Below are the code and all the weights of a small trained network. Each question names an input and a target symbol and asks about switching units off, where a switched-off unit gives its printed mean instead of its output.

import numpy as np


def w(rows, s, z=0):
    codes = np.array(rows[::2]) - 128.0
    scale = np.full(codes.shape[1], s)
    scale[-1] = z or s
    return codes * scale


def norm(h):
    return h / np.sqrt((h * h).mean(-1, keepdims=True) + 1e-5)


def f(y):
    return y / 2 * (1 + np.tanh(0.7978845608 * (y + 0.044715 * y**3)))


def softmax(a):
    e = np.exp(a - a.max(-1, keepdims=True))
    return e / e.sum(-1, keepdims=True)


def log_softmax(a):
    a = a - a.max(-1, keepdims=True)
    return a - np.log(np.exp(a).sum(-1, keepdims=True))


def net(x, mask):
    ids = ['αβγδεζθλμξπστφψ'.index(c) for c in x.split()]
    T = len(ids)
    res = E[ids] + P[:T]
    u = 0
    for l in range(2):
        q, k, v = (norm(res) @ M[l].T for M in (Q, K, V))
        z = softmax(np.where(np.tri(T) > 0, q @ k.T / 2**0.5, -1e9)) @ v
        res = res + np.where(mask[u], z, O[l][:, -1]) @ O[l][:, :-1]
        u += 1
        y = f(norm(res) @ A[l][:, :-1].T + A[l][:, -1])
        res = res + np.where(mask[u : u + 4], y, B[l][:, -1]) @ B[l][:, :-1]
        u += 4
    return log_softmax(norm(res)[-1] @ U[:, :-1].T + U[:, -1])


Q, K, V, O, A, B = {}, {}, {}, {}, {}, {}
E = w([
[99,66,167,69,249,181,159],'α',
[134,140,222,144,136,51,55],'β',
[189,133,215,131,133,101,136],'γ',
[57,166,161,151,128,115,189],'δ',
[156,126,119,171,123,133,164],'ε',
[126,140,93,127,178,168,193],'ζ',
[130,169,134,105,110,158,174],'θ',
[173,170,94,165,177,115,128],'λ',
[85,161,128,166,127,110,188],'μ',
[123,155,106,129,173,125,107],'ξ',
[164,174,116,130,128,133,149],'π',
[79,175,158,221,104,51,192],'σ',
[90,129,154,171,125,84,129],'τ',
[133,174,98,124,166,147,147],'φ',
[176,149,146,160,154,69,63],'ψ',
],0.013)
P = w([
[142,115,55,22,72,164,96],'0',
[209,209,96,84,148,96,251],'1',
[138,117,76,145,107,163,87],'2',
[193,150,97,114,225,51,170],'3',
[91,216,116,184,104,182,110],'4',
[131,192,174,128,225,74,163],'5',
],0.011)
Q[0] = w([
[91,43,128,144,52,249,11],'L0H0',
[184,1,116,98,140,184,155],'L0H0',
],0.0044)
K[0] = w([
[149,238,185,138,212,123,167],'L0H0',
[168,189,110,2,107,186,186],'L0H0',
],0.0056)
V[0] = w([
[213,183,187,114,188,164,201],'L0H0',
[97,24,217,123,27,252,188],'L0H0',
],0.0044)
O[0] = w([
[189,122,50,184,213,144,252,137],'L0H0',
[104,2,194,104,152,48,151,1],'L0H0',
],0.0088,0.0023)
A[0] = w([
[147,179,182,138,132,230,139,247],'L0N0',
[104,103,98,180,170,231,91,252],'L0N1',
[124,109,31,179,13,218,119,208],'L0N2',
[255,80,184,37,144,185,69,203],'L0N3',
],0.0056,0.0032)
B[0] = w([
[75,122,134,254,146,130,127,253],'L0N0',
[31,111,190,224,54,73,107,196],'L0N1',
[56,120,161,180,107,86,107,201],'L0N2',
[62,73,24,176,121,147,93,196],'L0N3',
],0.0089,0.0044)
Q[1] = w([
[81,156,186,189,117,172,115],'L1H0',
[200,2,176,71,80,155,96],'L1H0',
],0.0068)
K[1] = w([
[175,149,171,255,168,126,144],'L1H0',
[173,172,109,101,158,129,170],'L1H0',
],0.0082)
V[1] = w([
[251,89,112,152,163,120,97],'L1H0',
[98,75,181,96,143,150,77],'L1H0',
],0.013)
O[1] = w([
[97,202,93,148,131,83,179,2],'L1H0',
[129,112,130,249,92,62,148,111],'L1H0',
],0.013,0.0088)
A[1] = w([
[1,75,153,174,4,117,40,204],'L1N0',
[13,77,133,206,25,145,51,253],'L1N1',
[98,111,124,234,152,161,119,197],'L1N2',
[127,131,130,77,196,74,123,127],'L1N3',
],0.0084,0.0043)
B[1] = w([
[53,165,35,127,205,138,135,232],'L1N0',
[7,77,2,155,213,135,93,249],'L1N1',
[55,188,161,171,108,71,45,203],'L1N2',
[105,149,97,87,171,94,156,137],'L1N3',
],0.011,0.013)
U = w([
[134,107,139,195,146,54,169,98],'α',
[77,189,145,195,102,73,85,139],'β',
[113,191,82,82,172,60,238,103],'γ',
[132,71,150,195,144,129,107,6],'δ',
[141,124,114,115,159,84,179,107],'ε',
[151,107,112,97,157,153,155,138],'ζ',
[144,90,114,111,147,113,155,104],'θ',
[134,198,91,65,137,194,149,67],'λ',
[135,61,147,151,129,154,103,73],'μ',
[154,150,150,165,123,175,87,84],'ξ',
[139,149,96,84,141,160,159,93],'π',
[136,113,127,91,112,151,104,136],'σ',
[62,110,2,129,112,149,91,231],'τ',
[142,133,114,103,140,168,138,85],'φ',
[146,216,104,131,111,159,122,59],'ψ',
],0.0089,0.0024)

Each question gives the input, a string of symbols that net reads in full, and the target symbol t.
The units are the heads (2 rows each of Q, K, V and O) and the neurons (one row each of A and B). Each row of codes is followed by its name. A weight is (code - 128) times the scale printed after its matrix; where a second scale follows, it is the last column's (O, A, B and U).
mask holds one flag per unit, layer by layer, with each layer's heads first. A switched-off unit (its flag False) gives its mean, the last column of its rows in O or B, instead of its output. The means were averaged over made-up inputs and are rounded, as every weight is.
A unit's drop is (log p(t) with every unit on - log p(t) with that unit switched off) / (log p(t) with every unit on - log p(t) with every unit switched off).
The circuit of an input: a set's keep is (log p(t) with only the set's units on - log p(t) with every unit switched off) / (log p(t) with every unit on - log p(t) with every unit switched off). Starting from all 10 units, units are removed one at a time, each time the one whose removal leaves the highest keep (on an exact tie, the one counted first), for as long as the keep stays at least 0.8.
units of the circuit, in order: the units of the circuit, biggest drop first
top k neurons: the k neurons with the biggest drops, biggest first
k most important neurons of layer l: the k neurons of layer l with the biggest drops, biggest first
drop of u: that unit's drop, to one decimal
input π γ β γ γ μ, target β: top 2 neurons : (L1N1 L1N0)
input γ γ φ α, target γ: units of the circuit, in order : (L1H0 L0H0 L1N1)
input α φ α ψ, target α: units of the circuit, in order : (L1H0 L1N1 L0H0 L1N0)
input α ψ θ λ, target α: top 2 neurons : (L1N1 L1N0)
input γ ξ γ α, target γ: units of the circuit, in order : (L1H0 L1N1 L0H0)
input β φ λ λ, target β: units of the circuit, in order : (L1N1 L1N0 L1N2)
input γ δ ψ δ, target γ: top 2 neurons : (L1N1 L1N2)
input γ γ α σ, target γ: 3 most important neurons of layer 0 : (L0N0 L0N2 L0N1)
input γ σ σ τ, target γ: top neuron : (L1N1)
input γ ξ ξ δ, target γ: top 2 neurons : (L0N3 L1N1)
input ε ζ β β β π, target β: top 3 neurons : (L1N1 L1N0 L0N0)
input β ζ ζ π, target β: top 3 neurons : (L1N1 L1N0 L1N2)
input ζ ψ γ λ γ, target β: 2 most important neurons of layer 0 : (L0N0 L0N3)
input β β ζ μ, target β: top 3 neurons : (L1N1 L1N0 L1N2)
input β ζ π ψ, target β: most important neuron of layer 0 : (L0N3)
input γ λ μ ψ, target γ: 2 most important neurons of layer 0 : (L0N0 L0N1)
input π γ γ, target β: top 3 neurons : (L1N1 L1N0 L1N2)
input γ π β ε, target γ: drop of L1N2 : 0.1
input β σ β ε, target β: drop of L0N0 : 0.0
input β μ θ θ, target β: drop of L1H0 : 2.7
input γ δ ψ λ, target γ: most important neuron of layer 1 : (L1N1)
